Here is a tiny trained network, its code and every weight. The questions are about switching its units off for an input and a target symbol, where a switched-off unit gives its printed mean instead of its output.

import numpy as np


def w(rows, s, z=0):
    codes = np.array(rows[::2]) - 128.0
    scale = np.full(codes.shape[1], s)
    scale[-1] = z or s
    return codes * scale


def f(y):
    return np.maximum(y, 0)


def softmax(a):
    e = np.exp(a - a.max(-1, keepdims=True))
    return e / e.sum(-1, keepdims=True)


def log_softmax(a):
    a = a - a.max(-1, keepdims=True)
    return a - np.log(np.exp(a).sum(-1, keepdims=True))


def net(x, mask):
    ids = ['αβγδεζθλμξπστφψω'.index(c) for c in x.split()]
    T = len(ids)
    res = E[ids] + P[:T]
    r = res
    for j in range(3):
        rows = slice(2 * j, 2 * j + 2)
        q, k, v = (r @ M[0][rows].T for M in (Q, K, V))
        z = softmax(np.where(np.tri(T) > 0, q @ k.T / 2**0.5, -1e9)) @ v
        o = O[0][rows]
        res = res + np.where(mask[j], z, o[:, -1]) @ o[:, :-1]
    y = f(res @ A[0][:, :-1].T + A[0][:, -1])
    res = res + np.where(mask[3:7], y, B[0][:, -1]) @ B[0][:, :-1]
    return log_softmax(res[-1] @ U[:, :-1].T + U[:, -1])


Q, K, V, O, A, B = {}, {}, {}, {}, {}, {}
E = w([
[98,109,72,169],'α',
[110,86,161,141],'β',
[82,134,68,70],'γ',
[105,92,70,236],'δ',
[87,92,103,185],'ε',
[153,120,195,255],'ζ',
[111,153,158,177],'θ',
[131,150,70,144],'λ',
[67,109,97,128],'μ',
[124,100,97,108],'ξ',
[162,140,173,149],'π',
[113,75,152,48],'σ',
[85,65,108,81],'τ',
[131,141,178,60],'φ',
[77,127,78,169],'ψ',
[116,96,146,196],'ω',
],0.015)
P = w([
[91,248,102,109],'0',
[27,139,170,175],'1',
[191,143,96,108],'2',
[166,149,122,124],'3',
[34,107,171,180],'4',
[199,126,102,111],'5',
[174,139,129,123],'6',
[45,85,173,169],'7',
[202,119,106,111],'8',
[177,133,137,125],'9',
[45,68,174,163],'10',
[209,113,108,109],'11',
[183,130,141,126],'12',
[35,94,156,175],'13',
],0.015)
Q[0] = w([
[36,145,202,98],'head 0',
[255,100,108,44],'head 0',
[18,105,99,186],'head 1',
[16,57,192,191],'head 1',
[203,90,111,75],'head 2',
[126,120,63,91],'head 2',
],0.0096)
K[0] = w([
[116,252,182,107],'head 0',
[152,7,155,89],'head 0',
[86,172,45,214],'head 1',
[89,176,77,122],'head 1',
[201,17,114,160],'head 2',
[162,111,134,147],'head 2',
],0.012)
V[0] = w([
[85,102,65,151],'head 0',
[171,131,168,250],'head 0',
[110,38,182,88],'head 1',
[159,137,184,138],'head 1',
[134,127,154,125],'head 2',
[101,17,129,181],'head 2',
],0.012)
O[0] = w([
[140,135,2,172,159],'head 0',
[133,242,159,181,35],'head 0',
[126,101,229,77,14],'head 1',
[117,135,118,27,92],'head 1',
[135,143,183,159,109],'head 2',
[65,159,68,189,3],'head 2',
],0.0097,0.0051)
A[0] = w([
[27,114,73,72,82],'neuron 0',
[61,170,106,41,92],'neuron 1',
[2,101,173,189,122],'neuron 2',
[133,73,153,110,4],'neuron 3',
],0.0096,0.0037)
B[0] = w([
[206,79,182,200,254],'neuron 0',
[170,148,238,194,192],'neuron 1',
[155,222,138,2,235],'neuron 2',
[65,81,135,201,184],'neuron 3',
],0.0089,0.0053)
U = w([
[97,143,69,122,207],'α',
[62,110,138,117,146],'β',
[255,99,89,94,3],'γ',
[125,134,113,209,88],'δ',
[77,116,105,170,162],'ε',
[181,145,207,232,67],'ζ',
[69,187,146,125,142],'θ',
[154,166,49,29,179],'λ',
[78,121,86,128,168],'μ',
[109,114,75,44,176],'ξ',
[220,167,124,62,84],'π',
[61,65,192,124,87],'σ',
[69,29,111,188,33],'τ',
[145,142,181,38,171],'φ',
[86,121,95,115,165],'ψ',
[103,134,145,181,143],'ω',
],0.0091,0.0063)

Each question gives the input, a string of symbols that net reads in full, and the target symbol t.
The units are the heads (2 rows each of Q, K, V and O) and the neurons (one row each of A and B). Each row of codes is followed by its name. A weight is (code - 128) times the scale printed after its matrix; where a second scale follows, it is the last column's (O, A, B and U).
mask holds one flag per unit, heads first, then neurons. A switched-off unit (its flag False) gives its mean, the last column of its rows in O or B, instead of its output. The means were averaged over made-up inputs and are rounded, as every weight is.
A unit's drop is (log p(t) with every unit on - log p(t) with that unit switched off) / (log p(t) with every unit on - log p(t) with every unit switched off).
The circuit of an input: a set's keep is (log p(t) with only the set's units on - log p(t) with every unit switched off) / (log p(t) with every unit on - log p(t) with every unit switched off). Starting from all 7 units, units are removed one at a time, each time the one whose removal leaves the highest keep (on an exact tie, the one counted first), for as long as the keep stays at least 0.8.
units of the circuit, in order: the units of the circuit, biggest drop first
most important unit: the unit with the biggest drop
top k neurons: the k neurons with the biggest drops, biggest first
drop of u: that unit's drop, to one decimal
input α τ ζ π λ σ, target σ: units of the circuit, in order -> [head 1; head 0; neuron 3]
input φ λ π π ξ, target σ: units of the circuit, in order -> [head 0; head 2]
input π μ γ π γ β π δ, target φ: units of the circuit, in order -> [neuron 2; head 0]
input γ γ γ γ, target γ: units of the circuit, in order -> [head 0; neuron 0]
input γ θ γ γ δ ψ π σ, target τ: units of the circuit, in order -> [head 0; neuron 3]
input γ ε γ ζ γ γ π ζ α σ α, target τ: units of the circuit, in order -> [head 0; neuron 0]
input ζ γ α γ λ ζ δ φ, target θ: units of the circuit, in order -> [head 0; head 2; neuron 2]
input π δ γ π γ γ θ γ γ θ γ τ α α, target φ: units of the circuit, in order -> [neuron 2; head 0]
input π γ ε γ λ ξ σ ζ, target φ: most important unit -> neuron 2
input ζ γ γ ω δ π π σ ξ ψ γ φ τ γ, target θ: units of the circuit, in order -> [head 0; neuron 2]
input φ γ ζ ε ζ θ ζ τ, target σ: top 2 neurons -> [neuron 3; neuron 2]
input φ ζ θ β θ α γ γ ζ ε γ λ θ δ, target σ: units of the circuit, in order -> [head 2; head 0]
input φ λ σ γ ψ φ π γ α δ α, target σ: units of the circuit, in order -> [head 0; head 2]
input π ψ π γ θ, target φ: most important unit -> neuron 2
input φ ζ φ ψ γ γ γ φ, target σ: units of the circuit, in order -> [head 0; neuron 3]
input γ θ γ θ ζ γ π γ σ γ φ, target τ: top 2 neurons -> [neuron 3; neuron 0]
input φ ζ σ σ λ, target σ: units of the circuit, in order -> [head 0; head 2; neuron 3]
input π π γ, target γ: drop of neuron 1 -> 0.1
input γ ε γ ζ σ γ α ξ τ, target τ: drop of neuron 2 -> 0.3
input γ ω ω γ π γ β λ, target τ: most important unit -> head 0
input φ β γ θ δ β λ α ξ ω ζ ξ φ π, target σ: drop of neuron 3 -> 0.4
